Each row comes from the steps of one walk. Every step used is in the known rows, and no mark comes twice. Write the walk behind each row, first mark first.
Known rows
vefu-pagir-sevig-tedol-tado-noku: [ -6.5  11.3  30.9 -21.9   3.6   2.5  -7.1  -8.9 -10.2   7.2   8.0  -9.3
  -0.7   5.1   3.5 -22.3  16.0  -5.2  12.2 -18.2  45.9   2.7 -25.0   3.7
 -28.1  -4.6  23.6  29.5   1.0   5.8  12.3   5.9  25.6  47.3 -13.7  11.0
  33.5  23.2   7.2  35.2 -14.5   7.1   8.4 -38.0]
tedol-sevig-vefu-pagir-noku-tado: [  6.4  -6.5 -52.0  -4.4  18.9   2.1  40.5   2.1  37.9   2.7 -13.8   4.4
  -1.2  10.6  -0.8  11.5  -4.1  -4.5  -3.3 -15.5  -8.1   2.8  12.7  -8.3
  -0.8   5.2   7.5  33.9  11.6 -16.4 -25.5  -6.4  66.6 -11.9  48.9  20.5
   6.1  -5.4  -5.7  26.6   2.8 -10.4  -9.2  -8.2]
tedol-sevig-vefu-pagir-noku: [ 12.5  -4.8 -56.0   3.3  -8.2  -4.3  39.8  -5.9  11.0   5.5  -6.5  -4.8
  -6.4  12.3   2.4 -17.2   3.1  -5.2 -21.7 -25.2  22.0  17.4  28.1  -9.4
  12.3  -0.6  17.8  36.0 -16.2 -10.4 -14.9  -2.5  58.8 -14.1  42.7  18.9
  48.1 -15.3 -10.0  37.6 -20.5 -13.8  23.4 -12.3]
noku-vefu-pagir-sevig-tedol-tado: [  1.5   1.5  56.7 -44.0 -26.4  14.6 -15.2  -9.6  -3.4 -12.1  12.0  -3.5
  15.5   5.5  -4.6  -7.2  18.0 -23.4  -9.7  -8.3  24.9   7.4  14.5  -1.9
 -16.7  -1.6 -15.2   4.2  25.0  13.3   0.7   3.2  29.0   7.0  49.2  19.1
   5.8  18.1  -2.2  -1.4   0.2  -0.1 -21.0 -17.6]
pagir-noku-tado-vefu: [  3.3   9.2 -13.2  16.5   9.6 -14.0  53.5   2.3  47.1  10.0  -6.3   9.7
   9.5  -0.8  -2.1  63.1   3.7  -1.9  65.2 -26.8 -39.4 -21.8   3.9   8.0
 -39.7  -0.3  12.1  -7.0  -5.9 -18.5 -19.2   3.1   6.8  -0.4  15.5  19.8
 -28.0   7.9 -11.5  -7.5  18.7  -0.4 -23.3  26.8]
tedol-pagir-sevig-vefu-vubola-noku: [ 14.6  -4.2 -11.0  14.7   7.7   7.3  43.6   3.1 -27.0 -29.5 -22.4   2.3
  -1.9   1.4  -9.8  -6.2   4.5  13.2 -19.8  17.7  33.7 -32.1  28.4   3.8
   7.3  -2.9  16.3   4.7   1.7   7.5 -35.5   3.1  46.7 -26.7  20.6 -23.4
   4.0  -2.1  -3.8   4.7  13.1 -16.6  29.0   0.0]
vubola-noku-tado-pagir-sevig-vefu: [  5.7  -8.2  36.6  39.8  26.1  -8.5 -14.7   6.0   6.2   3.6 -10.3   4.2
   7.3   8.7 -13.1  39.3 -16.3 -19.1  23.7   1.5 -28.7   2.7  25.2   3.4
 -45.8 -14.1  14.5 -12.2   3.6   7.6  -8.5 -30.9   7.3   1.5  24.5   8.5
  21.4  28.6   1.5  -6.7  33.2   0.7 -29.4  18.0]
tado-pagir-sevig-vefu-vubola-noku-tedol: [  1.4 -13.4  20.7  28.2 -27.7  -5.8 -19.4   9.7 -35.8  20.7 -14.3  11.8
 -14.2  -1.5  -3.7 -16.5  -8.7  -3.6 -26.4  11.0   9.4  -2.7  32.8   1.9
  19.2  -7.0   2.3 -11.6   1.8  29.0  17.1 -30.2  16.4   7.4  29.5 -39.3
  -0.1   7.1  -0.3 -11.8  19.8  -8.6   4.1  36.8]
vefu-tedol-pagir-noku-tado-sevig: [  4.0   6.1  -7.0  -2.7  -6.6  -7.1  33.8  17.7  45.3 -24.2 -10.0   5.0
  17.8  12.4  -0.7  43.0  -9.1 -14.7  48.7  14.2 -31.7 -43.2 -49.3 -18.3
 -17.3   1.2 -14.5  15.3  30.0 -18.3   5.8  45.9 -15.9 -16.4 -25.6  17.3
 -34.9  -0.4   4.9  -9.1  11.9   1.2   5.6  -3.2]
vubola-sevig-vefu-tedol-tado: [ -3.9   2.7  24.4 -14.7  29.2   6.9 -48.0  -4.7 -18.1 -25.4   1.8 -16.8
   2.3   2.1   1.7   4.0   6.5  -5.0  -6.3  -6.7  -5.1  19.4 -20.3   3.2
  12.4   4.4  22.5 -10.3   7.6   8.5 -21.9  18.0  49.2 -14.9  40.3  16.4
  20.1  -1.9  -7.5 -21.8 -25.2  17.6  26.6 -30.0]
noku-tedol-tado-sevig: [ -6.2   6.1  55.3   3.3  17.4   7.1 -42.9   2.0  16.3   2.6  -6.2   6.1
  13.8  11.2  -2.5  25.2 -12.1 -43.7  20.5   0.3  13.2 -29.9 -25.2   1.3
 -32.1   3.3  18.5  -7.5  14.4 -16.1  -7.8  -5.7  19.1  32.6 -15.5  20.6
  17.3  19.5  -1.4  -4.8   3.3   7.7 -27.7  13.7]
noku-tedol-pagir-sevig-vefu-vubola: [ -8.9 -12.0   2.4 -12.7 -34.0   9.4  45.6   7.4 -34.6 -10.2 -27.5  13.9
  -4.5   6.2  -6.6 -11.5  -0.5  15.7 -14.9  28.3  31.4 -21.3  28.7  18.8
   8.4  -0.1 -14.6   2.1  19.2  12.9  19.5 -15.3  58.5 -20.6  42.4 -20.4
 -59.8  -2.9   6.0  -2.2   9.2 -12.5   8.5   1.1]
tado-pagir-noku-vubola-vefu-sevig: [  2.2  -3.8 -41.8  35.2  -2.2 -23.6  12.7  -1.9  37.6   9.1  13.3  -6.6
 -10.2 -13.9   4.1 -27.2 -10.8  23.3   3.0 -10.8 -22.0  62.6  25.3 -14.3
 -11.7 -10.2 -48.9 -27.1 -47.0 -22.6  34.2 -12.4 -75.9  -6.7 -36.7 -12.6
  49.5 -14.9   7.6  11.2   6.6   7.0  -9.6  39.1]
tedol-pagir-noku-sevig-vefu-vubola: [  6.5  -0.5 -36.5  14.1  -6.7   0.9  69.2  18.1  31.0 -10.7 -20.3   4.3
 -11.0  10.3  -1.9  15.0  11.2  25.5 -15.7  20.2  22.7 -21.7  -0.3   6.3
  33.0   1.6  -0.6  21.8   5.1 -20.4  -1.2   7.6   3.0 -31.7  32.0 -16.9
  -0.4 -21.9   2.3   9.4 -17.8 -11.9  19.5  34.8]
sevig-vefu-tedol-tado-noku-pagir: [-14.3   4.0  22.3 -12.6  -8.0 -21.6 -42.7   5.5 -32.0  29.5 -11.6  -6.2
  -4.6   8.6   7.4  23.5   0.8 -13.4   3.4 -10.2   2.7 -15.3 -23.4   6.0
  23.4   0.9  18.8  27.4 -17.3  12.0   4.3  -2.4  45.7  22.6 -39.4   6.6
 -54.1  39.2  13.5 -36.6 -33.3  27.6  27.3   2.5]
noku-vubola-vefu-tedol-sevig: [-10.4   1.8 -18.7 -11.5   4.4  -8.4 -24.9  -8.0  17.1  16.4   0.4  -4.1
  12.5  -9.7   4.5 -25.9 -20.8 -33.7 -10.0 -21.5 -11.2  22.0  10.9 -11.8
   7.4  -0.5 -53.9 -33.2 -34.5  -7.9  -7.2  -6.3 -55.3 -18.7  -0.1  28.2
   8.6 -19.5 -12.3   8.2  21.7   2.3  19.6   3.4]
vefu-vubola-sevig-tedol: [ -3.4   8.1 -13.5  -1.7   1.6  15.9 -22.2   5.6  17.8  16.6  10.6 -15.1
  -2.6 -12.7   7.0 -28.6  11.0  24.3   5.4  -3.6  16.4  51.2 -18.8  11.5
   4.4   8.0   6.9 -31.0 -16.1  -6.1  14.5   3.9  12.9  12.7   5.1 -12.8
  75.8 -36.3 -20.7   4.2   7.3   4.5  13.1 -10.6]
noku-vefu-vubola-sevig: [  4.1   7.3 -18.8 -12.8  -8.2  17.6  -7.3  11.5  38.3  16.9   8.1  -9.7
   8.4 -12.1  -5.8  -2.7  18.2  10.2 -13.3   2.0   0.4  25.0  -2.5   7.7
  11.9   4.0   5.3 -41.9 -19.4 -13.0 -25.3  11.1   8.2 -22.5  22.2  -4.5
  19.3 -40.0 -16.0 -29.9   1.9  -6.7   3.2  60.7]
pagir-noku-tado-vefu-vubola-sevig: [  9.7   8.5 -45.7   9.9  31.6   5.7  37.6  14.4  45.2  -6.3   0.5   4.1
   1.2 -17.9  -1.3  23.0  16.3  38.4  16.2   3.3 -34.7   3.9 -23.4  -2.2
  -5.1   7.5  20.6 -18.5   4.1 -13.9 -30.7  24.6  -3.8 -24.1  15.6 -20.2
 -28.1 -31.5 -11.1 -16.6  -4.1 -14.1 -12.9  32.3]
tedol-sevig-vefu-vubola-pagir: [ -4.0  -3.5 -19.4   0.7  33.1  11.6  -8.5  -2.5 -15.5  12.1 -10.2  -4.9
   0.0  -7.2  -3.6 -25.0   8.6   9.0 -25.8 -13.2  21.6  10.1  18.2   6.4
   6.6   0.6  36.5   0.7   2.5   0.8 -42.8 -23.5  42.4 -25.4  -7.7   9.0
  35.6 -37.4  -5.7   3.4 -14.5 -11.7  21.1 -20.0]
pagir-noku-vubola-tedol-sevig-vefu: [ -5.8  -2.2 -56.3  13.9  -0.3  -9.9  24.1 -22.5  -2.0  35.7   1.7   0.5
   5.7   7.6   5.5  -7.3 -30.0 -25.5 -16.9 -20.0 -10.9  22.7  47.3   6.1
  25.1   5.9 -15.9   0.5 -38.0  -8.5  -6.7 -14.2 -52.7  10.8  43.5  19.0
 -15.1 -28.0   3.4  32.5   8.9 -15.7   4.7  -1.5]
noku-vefu-sevig-tedol: [ -1.7   0.8  -5.7 -19.4 -30.2   9.3 -11.5   1.5  28.5  11.4  18.0 -10.6
  21.7  -1.7   3.6   0.2  13.8 -21.1   5.2  -0.5   9.9  48.8  27.8  11.9
  -4.6  10.2  -8.9 -22.7  34.1  -1.8  14.9  -2.9   7.2  24.4  27.8   0.5
  60.4 -10.7 -11.2 -13.4  18.0  23.8  -8.8   8.5]
vubola-sevig-vefu-tedol-pagir: [  1.3  -5.6 -18.9 -14.1 -21.7   8.8 -14.0   4.4 -25.0 -34.1   3.4 -14.0
  -4.4   8.1  -3.2  -3.3   5.9   0.4 -11.0  20.4  -7.4   8.2 -13.1   8.2
  19.6  -1.9  11.7   1.7   3.5  10.2  14.1  12.8  12.7 -43.7  -6.3  21.6
  12.2  -0.8  -3.1 -14.0 -22.9  17.4  51.9 -36.0]
tado-pagir-noku-vubola: [ -5.3   4.0 -14.7  32.8 -16.4 -36.9  27.1  -3.5  16.3  62.5   2.7  -2.3
  -5.6   2.0   5.6  -5.1 -29.9  20.8  32.1 -38.4 -17.4  19.4   7.5   2.7
 -28.9 -16.6 -28.4 -14.1 -83.0 -26.0  33.6 -12.7 -35.0  10.8 -16.2  11.1
  22.3  -6.8  -2.4  16.1  12.7 -10.2 -18.0  50.0]
sevig-tedol-pagir-noku: [  2.8   5.1 -27.0   4.7 -36.1  -4.3  42.2  -8.0   3.1   2.4   4.4  -3.8
  -9.0  12.7   7.2  17.3   1.8  10.8  52.9 -11.9  15.0  -7.8  -3.3  16.0
   7.3   1.3  -8.8   7.0 -21.4 -16.3  35.1  18.9   8.2  20.3 -17.6  12.7
  30.4  -4.6 -15.1  35.1  14.8   7.1  19.9 -18.2]
noku-vubola-pagir-sevig-vefu: [-13.3  -4.4  60.3   7.8   4.0  -0.6  16.9  -9.6 -34.6  20.3  -1.2  -3.0
  17.1  -5.1  -8.6  -1.3 -19.7  -0.1  21.1  12.0 -11.2  15.1  46.8  14.2
 -30.0 -16.7 -16.8 -20.4 -42.8   4.1  -8.2 -50.7 -48.6 -29.4  17.1  10.4
 -10.0  -0.5   7.0   1.5  14.6 -20.3 -37.1  -5.4]
tado-sevig-vefu-tedol-pagir-noku: [ 13.6  -1.0 -19.4  16.8 -41.4 -15.7  27.8   6.8  -0.2 -33.9 -10.0  -3.4
   3.7  17.1   4.4  16.6  -1.7  -6.6   5.0  23.0  -3.9 -15.4   0.0 -11.1
  -0.8  -3.2   4.1  33.6  26.7   2.1  16.1  27.3  -4.4 -36.4   2.8  22.2
  -5.5  -2.4   9.8 -10.5 -23.7   3.8  50.9 -13.2]
vefu-pagir-noku-vubola: [ -1.1   5.3 -19.2  -3.5 -32.5 -18.0  63.9  -3.3  24.8  42.9   0.1  -2.3
  -5.9  -4.6   5.8 -21.3 -15.5  13.8  20.8 -32.4  -4.3  -5.1   4.7  -7.7
  -0.9  -5.9 -37.6  11.5 -81.8 -27.8   6.4 -10.1  -0.8  -3.7   1.0   0.5
  15.7   1.6  -9.6  24.9  15.4 -15.6 -12.3  25.7]
noku-pagir-sevig-tedol-tado: [-11.1   2.5  79.6 -15.4   8.7   1.7 -26.5  -3.2 -23.3  13.0  -0.4  -3.5
  25.7  11.1  -2.8  18.9  -9.3 -22.1  30.3  -9.5  24.1  20.3  -2.5   0.2
 -14.4  -3.3 -19.3 -15.5 -22.0   1.8  24.8  -3.0  24.9  39.5   3.2  -6.1
  -7.3  22.0  -2.8   6.2   2.3  -2.2 -54.1 -29.0]
vefu-pagir-sevig-tedol-tado-noku-vubola: [-12.7   9.1  27.9 -24.9   6.1  -4.9  -3.3 -10.8 -20.8  27.6  10.1  -4.9
   1.1  -2.3   8.1 -43.0  -7.9   6.8  -8.0  -3.8  35.6   1.7 -14.7   4.2
 -29.7  -5.3 -10.3  25.9 -17.8   1.8  13.6  -8.4 -16.1  41.0 -13.0   3.6
  -1.9  24.1  13.6  32.5  -3.6  -2.8 -11.8 -20.1]
vefu-pagir-sevig-tedol-tado: [ -4.5   4.3  59.2 -28.8   4.0   8.0  -4.1 -11.7  -8.3 -12.7   3.7  -7.7
   9.8   5.3  -1.3 -22.5   8.2  -9.3  11.3 -27.0  37.3  13.5  -6.5  -4.7
 -32.8  -3.4  -5.1  11.2   1.9   4.8   8.7   1.7  54.2  23.5  27.7  11.6
  43.6  19.7  -4.6  27.5  -0.5  -0.7 -16.7 -60.9]

Write each row's walk
[ -2.4   3.6 -13.2   3.7  29.6   0.3  -3.2 -17.3  20.0 -19.1  15.2  -7.9
  -5.5 -16.7  15.5 -17.8  -3.3  19.1   8.2   1.0   1.4  46.5  14.4  -5.9
  16.6  13.2 -50.9 -22.2   0.0 -18.4   0.8  10.4 -38.1  23.9   9.0 -22.9
  30.7 -12.5  -2.9  19.0  16.1  14.0 -17.3  -5.2] -> pagir-noku-vubola-vefu-sevig-tedol-tado
[ -3.2   6.5  38.0   0.2  15.7  13.3 -12.8   5.4  -0.3  -0.1  -2.1   9.5
  -4.7  -8.8   2.8   5.6   6.4   4.5  16.5  12.5   4.2 -46.4 -43.0 -14.9
  33.2   7.4  13.7   1.7  13.7  -8.3 -23.7  18.4 -12.2  10.8 -47.1 -30.7
 -24.3 -20.5   3.7  -7.7 -10.3 -16.5 -20.8  20.7] -> vefu-vubola-pagir-noku-tedol-tado-sevig
[ 13.2   2.9  39.4   2.1  36.2  -1.4  -7.2   6.2 -38.2 -12.1 -11.1   8.9
  16.2  -9.8 -10.3   8.8   7.5  -9.2 -28.9  -2.1  18.7 -42.4   0.0 -22.7
  12.4  -1.5  21.9  -7.4 -13.3  15.7 -51.1  11.2  19.0  -1.4 -24.2 -45.6
 -47.9  19.6  -2.1 -28.0 -16.7 -21.1 -25.3  13.0] -> tedol-tado-vefu-vubola-noku-pagir-sevig
[ -4.3  -8.5 -58.7  29.7 -11.0 -24.5  -6.3 -19.3 -12.3  43.8   8.7   0.3
  -7.0  11.3   4.1 -23.6 -33.5 -16.0 -37.4 -25.6 -19.5  39.8  44.0   1.4
   6.2  -6.5 -11.9   7.2 -36.5   0.9  29.0 -24.4 -74.6   7.9   6.6  27.9
  -0.2 -20.2  16.7  25.3 -10.6  -9.9  10.3   1.2] -> tado-pagir-noku-vubola-tedol-sevig-vefu
[-14.9   2.7  38.7   1.0   2.3  -4.8 -24.6 -10.3 -31.6  17.4  -3.8  -2.3
   8.9  14.7  -8.2  29.9  -0.3 -39.3   3.5  -2.5   6.2   3.1   9.4   9.9
   7.8  -4.6  22.0  15.2 -27.3  14.3   9.5 -18.0 -23.1  39.7 -29.4   6.0
 -66.1  34.7  32.1  -6.4 -26.0   6.8  -8.6 -14.3] -> vubola-tedol-tado-noku-pagir-sevig-vefu
[ 15.9  -8.7  37.6   8.7  -7.4  15.8 -61.8   2.0 -13.8 -28.3  -2.2   7.5
 -14.1   7.8  -1.8   3.2  -2.8 -48.4 -43.5  32.0   9.5 -53.1  -2.1 -15.7
  14.1   7.0  36.6  38.5  38.0  12.9 -31.3 -27.7  23.0   6.5 -20.9   1.8
  31.3  52.6   3.6 -13.5  -4.1  13.3   4.8  -1.4] -> vubola-noku-tedol-tado-sevig-vefu-pagir
[ -5.6  -2.3 -53.3  -0.7 -12.5   1.9  64.5  -1.6  26.8 -11.3 -21.5  10.3
 -18.3   1.5  -2.4  28.5   5.5  21.3  15.1  -2.1 -29.3 -29.8   5.2  14.4
  22.1  13.1  -9.9  18.3  14.0  -7.9  -5.3   3.4  28.5 -12.6   4.9   0.7
 -72.4  -4.8  14.2 -10.1  20.4   3.3  24.2 -11.6] -> sevig-vefu-vubola-tedol-pagir-noku-tado
[ -9.4   1.0  50.8 -12.7  10.4  13.6   3.5   4.7  -6.6  -6.8   3.2   9.1
  16.1 -20.8  -5.9   8.1  18.1  14.5  27.8  13.6 -22.6  -1.2   2.8   6.9
 -39.9  -1.5   4.8 -16.1  48.7  25.4  -4.1 -20.3 -32.5 -13.5  -9.6  -7.9
 -35.6  -4.5   3.0 -21.1  15.8  -7.3 -31.1 -40.8] -> noku-tado-vefu-vubola-pagir-sevig-tedol
[  5.1   8.2 -10.7 -35.0 -16.5  24.7 -67.8  -2.4   5.2   2.2  36.9 -15.4
 -14.2  -1.6   4.3 -14.2  31.9  -7.1 -30.6  17.1  14.1  10.2 -35.8   8.6
  21.8   5.9  35.9  16.8  16.0   6.7   0.4  11.1 -24.8  23.5 -40.8  18.7
  31.9  13.1   2.1  -4.4 -32.3  23.9  21.8   9.1] -> vubola-sevig-tedol-tado-noku-vefu-pagir
[ -2.5  -1.8  46.8   4.9  23.0   0.9 -34.7   3.8 -30.1  12.8  -9.7  12.2
  -5.4  -2.7  -5.4 -16.9  -6.6  -6.9 -13.9 -13.3  23.1 -36.2 -20.2  -9.7
  18.9  -3.1   5.4 -19.0  -2.9  13.5 -10.2   8.0  29.0  35.9  -3.0 -43.9
  -7.0   6.8  -3.8   0.4  15.3 -12.3 -19.1  29.1] -> vefu-vubola-noku-tedol-tado-pagir-sevig
[  4.4  -1.7 -40.7 -14.7  10.6  23.5 -11.1  11.9   7.7 -37.8   9.2   3.9
  -8.4 -12.0  -2.0  -1.6  18.2  37.1 -19.6  37.6 -16.1  -4.9 -29.6  13.8
 -19.9   9.8  21.9  -2.3  58.2   6.9  10.2   3.9 -14.0 -26.6 -44.4   3.8
 -17.5  -3.5  -1.3 -21.6  -7.6  12.7  10.2 -33.6] -> noku-tado-vefu-vubola-sevig-tedol-pagir
[  4.0  -3.7 -14.8  32.2  36.9 -14.3 -27.4  -9.4 -19.4   8.0  12.4  -9.4
 -18.3   2.5   4.7 -10.8 -21.5  40.2 -25.3   2.6 -16.7  39.3   1.3   3.4
  -8.1  -9.4   4.5  -6.3 -39.7 -11.9   5.3  -3.8 -23.3 -12.4  12.4   5.1
  10.4  -8.8   9.1   2.4 -32.7  -6.4 -15.2  27.8] -> tedol-tado-pagir-noku-vubola-sevig-vefu
[  2.5   2.8 -53.2 -10.2  11.6  21.5  28.9  12.8  29.4 -17.2   5.0  -0.5
 -13.1  -6.2   5.1   6.3   8.2  50.7  22.9  26.7 -10.8   3.7 -46.0   6.8
  29.5  14.0 -10.4  -7.7  18.0 -17.9  13.2  36.7   5.4  -2.6 -12.8 -24.5
 -10.6 -33.4 -10.6  12.4  15.7  -2.9  -1.3  -7.7] -> vefu-vubola-sevig-tedol-pagir-noku-tado
[ -1.4  -6.7 -23.9  20.1 -31.4 -25.9 -18.4   3.5 -20.2  26.8  15.0 -11.7
 -12.4  -1.8  11.0 -25.6 -22.7  26.5 -18.2   7.7 -40.9  53.1   1.5  -6.1
  23.3 -11.1 -27.3  -9.7 -42.0  10.7  46.4   2.5 -63.2 -28.3  21.1  -2.8
  -2.6 -20.9   4.9 -13.1 -20.8  -1.4  20.2  20.8] -> tado-pagir-noku-vubola-sevig-vefu-tedol
[ 10.6   0.1  20.3   4.8 -24.2  10.0 -23.4  -1.8  37.8 -37.8   3.8   7.4
 -20.2  -0.9   0.5   7.6  10.9 -29.9   2.3  13.3  -5.3 -22.3 -15.7 -27.6
  15.3   2.7 -19.4  13.9   4.5 -11.1   3.0  -0.4 -33.2  -2.3 -37.9   5.6
   7.3  23.2   5.3   5.6  -6.1   6.8  -2.9  15.9] -> vubola-vefu-pagir-noku-tedol-tado-sevig
[  5.1   2.1 -49.8  -3.8 -13.8  -2.8  54.6   6.0  17.4 -16.6  -7.2  14.6
 -12.9  -6.9   7.0  19.2  15.8  44.6  17.9   8.8 -12.7 -32.7  -9.6  11.7
 -11.6  10.7   0.2  17.5  47.4  -0.2   9.6  17.2  16.1  -9.3 -15.3  -4.4
 -53.0  -2.2  -1.9  -9.0   9.0   4.1  13.8 -12.6] -> sevig-tedol-pagir-noku-tado-vefu-vubola
[ -1.6 -13.0 -62.3  19.0 -18.0 -13.6   0.5   6.5 -12.5  40.0 -14.0  11.4
 -22.4   6.9   8.6 -29.1  -9.3  18.5 -41.6 -10.1  16.4  19.5  20.9   1.3
  34.3   1.9   5.1   9.9   8.7   6.5  27.0  -7.8  43.9   7.7  37.3 -17.1
  -8.6 -35.8  -0.6  12.7 -15.0 -13.2  18.9  34.5] -> tado-pagir-noku-tedol-sevig-vefu-vubola
[  9.7  -1.0  20.7 -15.0   2.2   2.7  19.5   8.1 -17.6 -46.8  -5.2  12.9
  23.8   1.7 -13.2  38.2   1.3 -35.9  19.0  15.2 -31.6 -74.4 -16.1 -11.5
  -6.3  -3.9   3.8   0.4  40.6  24.2 -26.0  27.4 -28.0 -26.1 -16.5   1.6
 -63.5  30.3  -3.6 -17.7  22.3  -0.4   8.1 -22.7] -> vubola-noku-tado-vefu-tedol-pagir-sevig
[  8.2   2.0  61.6 -13.4  -4.2  -9.3 -54.9  -2.0 -24.8  -5.0   9.2  -1.9
  20.2   6.2  -8.4  13.1   1.9 -46.3 -10.2 -19.1  -7.3 -27.0  -9.5 -20.1
  12.9 -10.8  -4.1 -21.2  10.8  27.1 -20.3  35.3 -17.1   5.3  19.3   0.9
 -12.4  13.5  -2.8 -29.9   3.4   1.0   3.1  30.5] -> vubola-noku-vefu-tedol-tado-pagir-sevig
[-11.2  -0.4  69.6 -26.5  16.4  16.9  -9.5  -3.5 -50.8 -14.3  -2.9  15.3
   6.7 -15.9  -9.7  -6.1  19.0   0.4  -3.6   4.6   9.2 -47.3  -7.2   0.9
   4.7  -2.0  19.4 -13.7  26.5  27.1 -26.5  -6.1  -3.3  -8.0 -15.2 -24.7
 -71.9   0.3   5.6 -20.4 -15.8 -17.1 -24.9 -16.1] -> noku-tedol-tado-vefu-vubola-pagir-sevig
[ -8.7  -5.6   6.3   9.9  27.8  -7.7 -70.4 -12.5   4.8 -11.1  20.6 -10.3
 -11.9 -14.6   8.3 -45.1  -8.3  15.8 -27.6  -2.6  -0.8  66.5  10.4  -2.5
 -34.9  -1.4 -35.8 -22.5  11.8  -3.7  34.6 -26.8 -47.9  18.2 -52.0   5.3
  67.4  13.7  12.6  -1.4   0.6  34.1 -12.1 -21.8] -> noku-vubola-vefu-sevig-tedol-tado-pagir
[ 14.6  -6.5 -32.7  -3.5  19.2  17.9  -7.4   5.7  -2.9 -51.2  13.8   5.7
   6.0  -4.2  -2.8  18.4  10.5 -12.9  -7.1  33.2 -15.1 -32.2  -5.7   1.9
  -7.2  13.8  29.8  11.7  80.5   9.8 -12.2   3.6 -18.4  11.9 -62.6 -10.9
  24.6  33.5  -4.5  -6.5  19.7  31.2   1.9 -41.6] -> vubola-noku-tado-vefu-sevig-tedol-pagir
